Here is a tiny trained network, its code and every weight. The questions are about switching its units off for an input and a class, where a switched-off unit gives its printed mean instead of its output.

import numpy as np


def w(rows, s, z=0):
    codes = np.array(rows[::2]) - 128.0
    scale = np.full(codes.shape[1], s)
    scale[-1] = z or s
    return codes * scale


def f(y):
    return np.maximum(y, 0)


def log_softmax(a):
    a = a - a.max(-1, keepdims=True)
    return a - np.log(np.exp(a).sum(-1, keepdims=True))


def net(x, mask):
    res = np.array(x, float).reshape(1, 8) / 4 @ E
    y = f(res @ A[0][:, :-1].T + A[0][:, -1])
    res = res + np.where(mask, y, B[0][:, -1]) @ B[0][:, :-1]
    return log_softmax(res[-1] @ U[:, :-1].T + U[:, -1])


A, B = {}, {}
E = w([
[112,127,153,99,153,176,169,179,64,164,130,139],'x0',
[157,123,95,158,124,152,193,24,143,95,130,163],'x1',
[112,122,173,106,128,9,162,85,52,171,158,147],'x2',
[138,133,111,89,229,153,102,73,182,138,154,79],'x3',
[100,140,170,161,140,71,224,95,125,138,119,1],'x4',
[134,89,48,143,54,105,227,69,137,200,163,234],'x5',
[146,132,121,144,201,135,89,150,70,105,100,144],'x6',
[135,106,78,87,147,203,101,168,42,175,155,194],'x7',
],0.0088)
A[0] = w([
[134,126,110,128,166,126,101,125,153,111,121,202,35],'neuron 1',
[132,119,123,120,123,109,125,111,111,124,142,124,2],'neuron 2',
[118,133,254,98,129,152,198,172,153,97,116,132,118],'neuron 3',
[132,131,121,198,164,38,141,141,131,88,92,70,122],'neuron 4',
[122,123,117,115,175,82,143,162,120,196,139,102,117],'neuron 5',
[134,130,126,114,188,109,83,105,155,126,126,213,146],'neuron 6',
[134,131,121,115,159,134,91,99,127,118,133,175,51],'neuron 7',
[131,130,116,144,134,100,131,102,135,130,119,125,30],'neuron 8',
[119,126,136,108,158,81,129,155,82,175,142,97,93],'neuron 9',
[126,130,141,133,148,124,106,200,121,117,110,173,116],'neuron 10',
[130,125,82,156,149,228,197,162,208,131,110,115,98],'neuron 11',
[127,131,133,147,146,88,137,132,137,124,118,92,94],'neuron 12',
[133,128,110,135,180,108,107,137,159,130,123,165,131],'neuron 13',
[124,124,140,140,62,64,200,157,29,153,123,227,126],'neuron 14',
[131,124,130,119,106,135,91,120,95,109,131,130,55],'neuron 15',
[122,128,143,133,78,25,142,127,232,152,128,144,133],'neuron 16',
[128,123,129,160,128,127,165,148,121,120,115,176,60],'neuron 17',
[117,125,137,108,134,107,161,152,124,159,135,105,61],'neuron 18',
[130,121,133,137,128,116,108,105,142,90,125,125,80],'neuron 19',
[132,120,94,150,167,100,127,140,138,154,122,142,56],'neuron 20',
[127,121,132,146,120,147,99,188,105,117,117,144,76],'neuron 21',
[130,129,128,147,131,137,92,215,125,136,115,170,124],'neuron 22',
],0.021,0.0072)
B[0] = w([
[121,102,210,110,154,161,62,92,119,125,137,163,157],'neuron 1',
[120,123,109,136,112,144,126,137,165,141,128,89,134],'neuron 2',
[131,143,198,106,96,126,144,120,129,145,123,66,185],'neuron 3',
[127,115,210,211,165,103,113,157,146,109,135,107,206],'neuron 4',
[128,138,153,79,150,114,160,145,115,154,125,101,175],'neuron 5',
[128,126,107,184,205,151,172,191,117,149,130,141,172],'neuron 6',
[126,122,168,135,177,147,67,101,162,139,119,149,152],'neuron 7',
[125,147,80,134,131,170,152,141,125,131,127,70,142],'neuron 8',
[126,140,141,43,153,130,148,149,130,170,125,118,182],'neuron 9',
[126,139,114,155,58,148,141,206,127,106,134,110,171],'neuron 10',
[128,134,104,190,101,214,182,82,126,174,141,143,190],'neuron 11',
[129,115,202,150,123,112,121,90,107,108,122,135,165],'neuron 12',
[129,125,105,140,163,143,169,170,128,130,130,146,150],'neuron 13',
[130,121,137,178,111,159,132,101,140,252,138,242,252],'neuron 14',
[132,117,126,125,113,158,140,146,135,101,118,117,141],'neuron 15',
[130,116,53,170,110,37,91,114,127,80,127,154,212],'neuron 16',
[126,142,88,108,170,127,156,118,125,169,136,116,150],'neuron 17',
[135,126,174,101,130,156,79,115,137,145,125,126,158],'neuron 18',
[125,127,114,154,135,143,179,136,108,146,133,104,149],'neuron 19',
[121,136,150,115,148,151,126,91,123,97,135,103,136],'neuron 20',
[120,131,99,101,116,143,136,168,135,91,127,96,165],'neuron 21',
[135,138,148,91,80,149,88,128,114,66,108,132,181],'neuron 22',
],0.024,0.031)
U = w([
[121,97,69,158,112,221,79,175,125,51,115,202,27],'0',
[121,130,169,213,107,90,179,98,163,60,127,20,167],'1',
[126,119,174,182,149,177,193,131,144,216,156,178,255],'2',
[111,95,101,112,248,75,159,143,126,144,149,126,59],'3',
[118,185,100,39,35,232,170,172,104,120,98,128,121],'4',
[116,138,176,87,128,5,146,85,151,147,123,40,55],'5',
[137,91,2,215,65,111,167,40,168,165,172,215,99],'6',
[116,151,137,78,45,126,84,233,110,41,74,100,118],'7',
],0.0058,0.0064)

Each question gives the input, the list of numbers given to net, and the class t.
The units are the neurons (one row each of A and B). Each row of codes is followed by its name. A weight is (code - 128) times the scale printed after its matrix; where a second scale follows, it is the last column's (A, B and U).
mask holds one flag per neuron, in row order. A switched-off neuron (its flag False) gives its mean, the last column of its row in B, instead of its output. The means were averaged over made-up inputs and are rounded, as every weight is.
A unit's drop is (log p(t) with every unit on - log p(t) with that unit switched off) / (log p(t) with every unit on - log p(t) with every unit switched off).
The circuit of an input: a set's keep is (log p(t) with only the set's units on - log p(t) with every unit switched off) / (log p(t) with every unit on - log p(t) with every unit switched off). Starting from the 12 units with the biggest drops (on a tie, the unit counted first), units are removed one at a time, each time the one whose removal leaves the highest keep (on an exact tie, the one counted first), for as long as the keep stays at least 0.8.
circuit, biggest first: the units of the circuit, biggest drop first
unit that matters most: the unit with the biggest drop
k most important neurons: the k neurons with the biggest drops, biggest first
drop when u is switched off: that unit's drop, to one decimal
input [0,4,3,5,-8,-2,-7,-4], class 3: circuit, biggest first -> [neuron 14; neuron 11; neuron 6]
input [-1,-6,-1,-6,2,-3,3,4], class 7: most important neuron -> [neuron 11]
input [-7,-8,1,7,2,-5,5,-4], class 1: 2 most important neurons -> [neuron 14; neuron 4]
input [7,-1,7,7,-7,-8,4,-1], class 4: circuit, biggest first -> [neuron 4; neuron 14]
input [5,-3,-8,2,2,3,4,1], class 4: 2 most important neurons -> [neuron 14; neuron 16]
input [1,-3,-8,4,-6,7,-5,8], class 0: 2 most important neurons -> [neuron 14; neuron 22]
input [-6,-5,-2,4,-6,-7,5,-3], class 0: 2 most important neurons -> [neuron 6; neuron 3]
input [0,6,5,8,1,1,-1,7], class 3: circuit, biggest first -> [neuron 14; neuron 11]
input [0,-4,-7,2,-1,5,-3,2], class 6: 2 most important neurons -> [neuron 11; neuron 4]
input [-2,-4,5,3,8,7,-1,-8], class 1: 2 most important neurons -> [neuron 4; neuron 8]
input [-4,4,-5,-8,-7,2,4,-5], class 0: 2 most important neurons -> [neuron 1; neuron 22]
input [-5,0,-6,0,2,0,3,-5], class 1: 2 most important neurons -> [neuron 14; neuron 4]
input [7,-5,4,3,-8,-4,-6,-5], class 7: 2 most important neurons -> [neuron 14; neuron 11]
input [-5,-1,3,0,3,3,1,-1], class 6: unit that matters most -> neuron 16
input [-2,6,5,8,5,7,-4,-5], class 6: 2 most important neurons -> [neuron 16; neuron 3]
input [5,-2,-4,2,4,2,2,4], class 4: 2 most important neurons -> [neuron 14; neuron 4]
input [-4,-8,-7,-4,7,4,-1,5], class 4: 3 most important neurons -> [neuron 14; neuron 16; neuron 4]
input [0,1,-2,-7,0,-1,3,1], class 4: 2 most important neurons -> [neuron 16; neuron 4]
input [6,7,-3,5,8,-8,0,1], class 1: drop when neuron 14 is switched off -> 1.1
input [2,5,2,3,-4,0,-4,-8], class 6: drop when neuron 16 is switched off -> 0.5
input [2,-1,-7,2,-6,4,-5,3], class 0: circuit, biggest first -> [neuron 14]
input [0,1,-2,-6,-8,0,2,0], class 0: drop when neuron 22 is switched off -> 0.1
input [-4,-1,-6,-7,3,-2,1,5], class 4: drop when neuron 16 is switched off -> 0.2
